Rows with their classes:
[-10.1 1.1 6.7 24.2 0.7 -5.0 13.4 -18.8 -17.1 15.0 -5.0 12.3 -22.7 22.6 -7.3 -27.1 13.2 -4.6 -5.6 4.5 -27.9 10.5 -23.7 5.1 5.2 10.6 -8.8 10.7 -6.2 -4.2 4.9]  Z776
[-25.6 -6.6 4.3 -12.9 8.7 -35.1 13.2 -73.9 -39.3 21.8 -16.3 7.7 -13.5 53.2 -7.0 -25.9 -47.1 -8.5 0.1 -9.0 -59.5 11.4 -28.1 18.5 18.6 -23.6 -19.5 5.9 -27.8 -13.9 13.7]  z719
[-1.3 0.3 6.6 -5.3 -2.2 8.4 9.4 1.1 9.8 -4.0 -14.6 -12.4 4.6 5.7 4.7 -4.3 -13.8 -1.1 -1.1 -4.6 -19.6 1.2 -11.5 8.4 14.9 -0.7 -11.8 -1.2 -11.8 -5.0 -3.6]  z303
[-13.5 3.3 -3.9 14.5 15.7 -7.4 -0.4 -29.2 -1.7 13.8 -12.3 0.2 -3.4 10.9 -10.1 -22.9 -23.5 1.6 10.8 -14.7 -49.1 41.2 -18.1 13.1 21.4 -8.1 -7.1 -2.8 2.3 -0.2 -11.5]  z719
[-4.4 -9.5 4.8 -11.5 11.6 1.9 3.8 -3.6 6.5 1.7 -3.4 -16.9 16.0 -2.8 7.9 5.6 -37.6 1.6 -0.6 -4.7 7.5 -1.3 -11.6 1.4 5.3 -17.0 -3.7 -16.4 -12.9 2.7 -5.0]  z534
[-5.2 -12.6 -19.8 -11.1 6.0 -10.8 0.2 11.0 -10.8 15.0 -8.9 5.6 18.3 12.7 -6.6 -7.6 -52.7 3.7 4.0 16.0 6.6 -11.5 -0.4 -0.8 5.7 -23.0 -19.2 -31.1 1.6 23.1 -20.1]  z534
[8.6 -0.6 7.3 8.2 -0.4 -8.7 0.3 -8.4 1.8 -9.2 3.8 10.5 -0.7 5.9 -0.1 -16.4 -10.4 12.5 3.3 -0.6 -20.1 40.1 -34.8 31.3 -10.6 2.3 4.0 0.2 -9.6 -12.1 -8.4]  z567
[-0.5 -2.9 10.3 -33.6 7.0 -32.4 4.8 -52.9 11.1 -36.0 -4.7 -3.3 31.3 -22.1 5.9 -7.0 -57.0 18.1 0.4 -27.3 -29.9 72.2 -28.9 36.5 2.6 -35.3 17.7 3.2 -28.7 -27.7 -11.8]  z719
[-15.1 2.1 5.6 37.5 -6.9 -11.7 31.0 -41.6 6.5 -9.8 -40.0 4.8 -26.0 53.6 3.1 -35.3 38.3 3.2 -4.9 -11.6 -30.9 17.6 -56.0 22.8 -3.4 11.6 -2.6 42.0 -17.5 -28.0 32.3]  z719
[-4.3 -2.7 1.6 42.3 10.3 5.4 -0.1 -12.2 -12.2 28.4 -8.5 -9.5 -18.4 5.7 -7.9 -26.2 26.4 -6.0 1.0 8.1 13.6 9.1 -21.5 -4.3 4.1 12.3 -3.0 -9.7 -22.7 -2.0 14.7]  Z776
[-15.5 -5.4 -1.7 19.3 -7.8 2.0 10.7 -25.8 7.0 6.5 -20.1 -61.6 -22.8 5.6 -17.3 -14.8 13.0 -5.1 5.6 -14.2 -28.7 25.4 20.6 -7.7 37.1 2.3 0.8 25.1 7.9 -8.1 -9.8]  z982
[4.7 -4.3 3.4 -17.8 8.4 -18.4 -0.7 -11.1 -4.8 -3.8 -4.7 13.9 12.0 0.3 0.5 -7.8 -40.1 6.5 -13.0 -3.2 -15.5 23.9 -18.1 14.0 -2.0 -16.5 4.2 -8.8 -7.8 -7.1 -6.5]  z567
[-9.1 -3.9 -1.3 7.4 10.2 1.3 15.6 -27.3 16.7 -22.5 -9.1 -36.2 23.4 -30.5 9.1 -5.7 -19.8 5.1 -1.7 -16.4 14.2 14.5 2.4 -12.6 18.7 -10.9 14.0 4.9 -15.3 -1.6 -18.0]  z303
[-10.3 2.3 -0.9 -31.9 4.9 6.8 -24.6 4.4 22.6 -19.2 15.2 5.6 28.8 12.1 11.2 11.3 -37.0 3.5 2.1 -19.6 -20.1 12.0 -4.8 17.5 -5.4 -4.7 2.0 -8.1 9.1 -3.8 5.1]  z679
